Below is a small trained network, with its code and all its weights. Each question gives an input and a target symbol and asks what happens when units are switched off, that is, made to give their printed mean instead of their output.

import numpy as np


def w(rows, s, z=0):
    codes = np.array(rows[::2]) - 128.0
    scale = np.full(codes.shape[1], s)
    scale[-1] = z or s
    return codes * scale


def softmax(a):
    e = np.exp(a - a.max(-1, keepdims=True))
    return e / e.sum(-1, keepdims=True)


def log_softmax(a):
    a = a - a.max(-1, keepdims=True)
    return a - np.log(np.exp(a).sum(-1, keepdims=True))


def net(x, mask):
    ids = ['ΘΣΨαβεζηλμφ'.index(c) for c in x.split()]
    T = len(ids)
    res = E[ids] + P[:T]
    u = 0
    for l in range(3):
        r = res
        for j in range(3):
            rows = slice(2 * j, 2 * j + 2)
            q, k, v = (r @ M[l][rows].T for M in (Q, K, V))
            z = softmax(np.where(np.tri(T) > 0, q @ k.T / 2**0.5, -1e9)) @ v
            o = O[l][rows]
            res = res + np.where(mask[u + j], z, o[:, -1]) @ o[:, :-1]
        u += 3
    return log_softmax(res[-1] @ U[:, :-1].T + U[:, -1])


Q, K, V, O = {}, {}, {}, {}
E = w([
[67,206,197,116,166],'Θ',
[177,52,172,157,125],'Σ',
[141,225,235,62,171],'Ψ',
[94,124,159,145,135],'α',
[30,120,218,166,140],'β',
[246,93,202,192,138],'ε',
[2,114,238,154,129],'ζ',
[103,199,186,146,30],'η',
[184,97,177,57,238],'λ',
[229,196,154,211,144],'μ',
[252,120,150,34,109],'φ',
],0.015)
P = w([
[17,132,70,102,40],'0',
[13,70,219,87,2],'1',
[72,70,244,101,15],'2',
[91,114,199,122,71],'3',
[98,175,85,126,182],'4',
[125,194,67,140,152],'5',
[138,188,51,155,150],'6',
[127,212,25,203,53],'7',
],0.0047)
Q[0] = w([
[79,22,112,147,125],'L0H1',
[56,52,133,230,165],'L0H1',
[58,192,12,147,150],'L0H2',
[111,129,78,132,187],'L0H2',
[157,105,65,113,215],'L0H3',
[41,129,2,204,191],'L0H3',
],0.0084)
K[0] = w([
[159,206,82,71,66],'L0H1',
[58,105,91,124,19],'L0H1',
[102,151,246,164,146],'L0H2',
[112,115,194,99,138],'L0H2',
[159,112,185,151,164],'L0H3',
[140,83,255,153,97],'L0H3',
],0.01)
V[0] = w([
[220,164,186,133,201],'L0H1',
[118,39,121,82,236],'L0H1',
[39,236,180,172,155],'L0H2',
[168,144,131,3,45],'L0H2',
[114,131,162,142,65],'L0H3',
[249,8,227,137,108],'L0H3',
],0.0063)
O[0] = w([
[228,111,92,73,183,158],'L0H1',
[93,44,141,125,143,2],'L0H1',
[169,100,176,98,185,217],'L0H2',
[104,242,86,139,122,219],'L0H2',
[106,141,255,203,131,231],'L0H3',
[55,95,108,169,5,118],'L0H3',
],0.0071,0.005)
Q[1] = w([
[159,65,105,107,81],'L1H1',
[120,112,82,114,109],'L1H1',
[78,156,64,129,212],'L1H2',
[123,2,75,131,182],'L1H2',
[91,154,228,119,99],'L1H3',
[173,78,168,162,86],'L1H3',
],0.0096)
K[1] = w([
[173,121,234,192,214],'L1H1',
[54,18,153,116,128],'L1H1',
[125,185,74,2,192],'L1H2',
[185,83,70,81,102],'L1H2',
[140,85,69,116,171],'L1H3',
[48,96,89,9,187],'L1H3',
],0.0065)
V[1] = w([
[109,193,78,164,164],'L1H1',
[87,115,177,172,103],'L1H1',
[164,146,151,6,72],'L1H2',
[136,134,137,176,160],'L1H2',
[203,92,153,48,110],'L1H3',
[121,194,184,199,5],'L1H3',
],0.011)
O[1] = w([
[203,21,131,112,224,139],'L1H1',
[194,71,207,159,219,166],'L1H1',
[218,67,104,95,56,144],'L1H2',
[105,87,146,152,102,138],'L1H2',
[254,86,120,96,56,121],'L1H3',
[110,153,177,158,27,253],'L1H3',
],0.0051,0.019)
Q[2] = w([
[113,138,121,140,124],'L2H1',
[104,127,153,105,149],'L2H1',
[127,121,126,112,79],'L2H2',
[66,77,103,105,148],'L2H2',
[166,148,254,106,132],'L2H3',
[121,148,78,129,111],'L2H3',
],0.011)
K[2] = w([
[149,203,117,7,215],'L2H1',
[164,132,63,254,154],'L2H1',
[107,195,121,117,117],'L2H2',
[84,106,159,48,143],'L2H2',
[146,158,135,233,173],'L2H3',
[89,49,148,229,171],'L2H3',
],0.0077)
V[2] = w([
[116,50,158,142,109],'L2H1',
[114,81,179,65,105],'L2H1',
[149,150,120,177,196],'L2H2',
[165,125,102,187,125],'L2H2',
[176,82,150,157,66],'L2H3',
[145,136,44,249,198],'L2H3',
],0.011)
O[2] = w([
[87,58,25,199,210,137],'L2H1',
[69,201,14,84,110,172],'L2H1',
[90,146,179,109,26,91],'L2H2',
[80,35,253,59,100,156],'L2H2',
[197,36,78,179,96,253],'L2H3',
[95,17,194,64,63,6],'L2H3',
],0.0059,0.011)
U = w([
[167,167,195,56,184,60],'Θ',
[73,60,70,217,124,130],'Σ',
[184,179,75,98,78,1],'Ψ',
[114,139,173,109,183,140],'α',
[42,107,148,166,156,112],'β',
[123,33,70,245,122,69],'ε',
[50,101,144,179,169,122],'ζ',
[206,151,207,211,142,120],'η',
[142,52,45,115,224,247],'λ',
[148,2,203,160,91,190],'μ',
[112,193,71,150,8,154],'φ',
],0.0056,0.0065)

Each question gives the input, a string of symbols that net reads in full, and the target symbol t.
The units are the heads (2 rows each of Q, K, V and O). Each row of codes is followed by its name. A weight is (code - 128) times the scale printed after its matrix; where a second scale follows, it is the last column's (O and U).
mask holds one flag per head, layer by layer. A switched-off head (its flag False) gives its mean, the last column of its rows in O, instead of its output. The means were averaged over made-up inputs and are rounded, as every weight is.
A unit's drop is (log p(t) with every unit on - log p(t) with that unit switched off) / (log p(t) with every unit on - log p(t) with every unit switched off).
The circuit of an input: a set's keep is (log p(t) with only the set's units on - log p(t) with every unit switched off) / (log p(t) with every unit on - log p(t) with every unit switched off). Starting from all 9 units, units are removed one at a time, each time the one whose removal leaves the highest keep (on an exact tie, the one counted first), for as long as the keep stays at least 0.8.
units of the circuit, in order: the units of the circuit, biggest drop first
most important unit: the unit with the biggest drop
heads that matter: for each layer, one digit per head in row order, 1 if its drop is at least 0.15 and else 0, layers parted by /
drop of u: that unit's drop, to one decimal
input Σ ζ η Σ η η μ β, target μ: most important unit	L2H3
input φ Θ β, target φ: units of the circuit, in order	L0H2; L1H1
input Ψ α η φ, target Ψ: heads that matter	000 / 000 / 000
input η Ψ λ μ Ψ φ Σ, target φ: units of the circuit, in order	L0H2; L1H1; L0H3
input Θ μ μ ε, target μ: units of the circuit, in order	L2H3; L2H2
input Σ η β λ, target λ: units of the circuit, in order	L2H1; L1H3
input μ η α η Θ ζ μ Θ, target μ: units of the circuit, in order	L2H3; L0H2
input η μ η η ε, target μ: heads that matter	000 / 100 / 011
input Σ Ψ φ μ μ, target φ: units of the circuit, in order	L1H1; L0H3
input ε ε μ, target ε: units of the circuit, in order	L0H3; L2H1; L2H3
input η η λ Θ φ, target φ: units of the circuit, in order	L0H2; L0H3
input μ Σ φ η μ η μ, target μ: heads that matter	000 / 000 / 011
input μ η Θ, target μ: units of the circuit, in order	L2H3; L2H1
input φ η Σ, target φ: units of the circuit, in order	L0H2
input φ μ η μ β, target μ: heads that matter	010 / 000 / 101
input η η φ φ φ ζ ζ, target φ: heads that matter	111 / 100 / 000
input η Θ φ ζ, target φ: heads that matter	010 / 100 / 000
input η φ η η φ α, target φ: heads that matter	111 / 100 / 000
input μ φ μ η, target μ: heads that matter	000 / 001 / 011
input μ ζ η, target μ: units of the circuit, in order	L2H3
input Σ η ε η μ μ Θ ζ, target μ: drop of L0H2	0.2
input φ Θ Θ, target φ: drop of L2H1	0.1
input η Θ μ, target μ: drop of L2H2	0.4
